Each row has a name. After each piece below comes the name of the row it's from, unless a question asks for something else. Each question is about the rows just above it.

[-3.17  3.94 -6.43 -4.64 -0.60] -> E
[ 9.14  4.07 -4.48  2.34  0.19] -> S
[ 9.14 -4.48  4.07  0.19  2.33] -> Y
[ 0.19  9.14  2.34  4.07 -4.47] -> P
Put [-4.48  0.19  2.34  4.07  9.14] back in order: which row is it?  S
[-6.43 -4.64 -3.17 -0.60  3.94] is which row reordered?  E
Put [ 2.33  0.19  4.07 -4.48  9.14] back in order: which row is it?  Y
Which row holds these entries in another order? [ 9.14  0.19  4.07  2.33 -4.48]  Y
Which row holds these entries in another order? [-4.48  2.34  0.19  9.14  4.07]  S
Put [ 0.19  2.34 -4.48  4.07  9.14] back in order: which row is it?  S
[-4.48  0.19  2.33  4.07  9.14] is which row reordered?  Y

[-2.55 -4.16 -0.70 -1.42  1.61 -2.70 -3.11 -1.27  3.14  1.34 -1.07  2.42
 -2.43 -2.87 -2.43 -4.50 -0.03 -1.65 -2.35  2.37 -0.04 -2.31 -1.05  3.26
 -0.39 -6.20 -1.37 -1.65] = L
[ 3.21 -3.02  3.35 -1.40  1.68  2.29  2.97  0.53  3.25 -2.41  3.78  2.78
  2.44 -1.73 -0.95  2.24  6.68 -1.65 -0.82  4.31  1.68 -5.43  2.33 -1.59
 -3.27 -2.25  0.10 -3.02] = W
[-3.07  0.10 -0.37 -1.85  5.15 -0.67  3.16 -1.29 -5.25  0.71 -0.10 -3.07
  3.72 -7.59  2.43  0.97  0.12  1.58  1.21 -4.89 -1.56  2.02  1.32  0.86
 -0.35 -3.34  0.41  4.05] = T
[-3.45 -2.43 -1.02  6.03 -5.11  0.72  0.03  0.04  0.39 -0.15 -4.56  3.72
  3.57 -4.26 -0.44  1.02  0.41  5.20  1.50  0.35  2.68  0.37 -1.59 -6.23
 -1.18  1.42 -2.56  5.20] = Z
[ 6.68  4.31 -0.95 -1.73  2.33 -3.27  1.68 -1.65 -5.43 -1.40  2.44 -2.25
  2.29  2.97  2.78 -1.59  0.53 -3.02  3.25 -2.41 -0.82  2.23  3.35  0.10
  1.68  3.21  3.78 -3.02] = J
Put [-5.43 -3.27 -3.02 -3.02 -2.41 -2.25 -1.73 -1.65 -1.59 -1.40 -0.95 -0.82
  0.10  0.53  1.68  1.68  2.24  2.29  2.33  2.44  2.78  2.97  3.21  3.25
  3.35  3.78  4.31  6.68] back in order: which row is it?  W
Which row holds these entries in another order? [-5.43 -3.27 -3.02 -3.02 -2.41 -2.25 -1.73 -1.65 -1.59 -1.40 -0.95 -0.82
  0.10  0.53  1.68  1.68  2.23  2.29  2.33  2.44  2.78  2.97  3.21  3.25
  3.35  3.78  4.31  6.68]  J

[-3.59 -2.00  2.77  2.59  1.61  3.28  2.86  0.17 -0.06  0.99 -0.02]  tid
[ 2.77 -2.00  3.28 -3.59  1.61 -0.06  0.99 -0.02  0.16  2.59  2.86]  rino
[ 2.59  1.62 -0.02 -0.06 -3.59  0.99 -2.00  2.86  0.16  2.77  3.28]  kuvi
[-0.33 -0.38  3.08 -2.45 -1.86 -6.58  5.32 -2.36  3.42  1.80  2.54]  Bovo
Put [ 2.86 -3.59  3.28  0.99  0.16 -0.02  1.61  2.77 -2.00  2.59 -0.06] back in order: which row is it?  rino
[-2.00  2.86  0.16  2.77  3.28  2.59  1.62 -0.02 -0.06 -3.59  0.99] is which row reordered?  kuvi
Put [-3.59 -2.00 -0.06 -0.02  0.16  0.99  1.61  2.59  2.77  2.86  3.28] back in order: which row is it?  rino
Which row holds these entries in another order? [-0.02  0.99 -0.06  0.17  2.86  3.28  1.61  2.59  2.77 -2.00 -3.59]  tid

[-3.59 -0.03  0.83 -6.74 -4.11] -> pezi
[ 2.55 -0.91 -5.12 -7.36 -1.65] -> vup
[-0.02  0.83 -3.59 -6.74 -4.11] -> Nuto
[-5.79  2.29 -3.75 -6.24 -3.11] -> vik
[ 0.83 -0.03 -3.59 -6.75 -4.11] -> zivi
[-3.59 -0.03 -6.74  0.83 -4.10] -> sib
Which row holds these entries in another order? [-6.75 -4.11 -3.59 -0.03  0.83]  zivi
[-4.10  0.83 -6.74 -0.03 -3.59] is which row reordered?  sib
Which row holds these entries in another order? [-6.74 -4.11 -3.59 -0.03  0.83]  pezi
Which row holds these entries in another order? [-1.65  2.55 -0.91 -5.12 -7.36]  vup
[ 0.83 -3.59 -6.74 -4.11 -0.02] is which row reordered?  Nuto
Put [-4.11 -6.74 -3.59  0.83 -0.02] back in order: which row is it?  Nuto
Which row holds these entries in another order? [-3.11 -6.24 -3.75  2.29 -5.79]  vik

[-3.02 -2.03 -2.28 -0.05] = nunub
[ 4.32  4.85  1.00 -2.41] = Ruba
[-3.41 -0.21  0.52 -3.65] = kina
[-7.77  1.13 -0.79 -0.13] = vezi
[-2.93 -3.00 -1.15  3.66] = Toru
[-2.08 -2.05 -1.16  0.05] = tedog
[ 5.15  0.86  3.46 -0.98] = Zomub
[-1.51 -2.46  0.58  2.43] = Ditob
[-2.95 -0.81 -2.24  1.36] = Tipel
[ 2.56 -0.14 -2.56 -1.93] = ruka
[-1.94  2.56 -0.14 -2.56] = pubon
[-0.63 -1.02  1.21 -1.33] = muz
Which row holds these entries in another order? [-2.56 -1.94  2.56 -0.14]  pubon
[-2.41  4.32  4.85  1.00] is which row reordered?  Ruba
Which row holds these entries in another order? [-0.14 -2.56 -1.94  2.56]  pubon

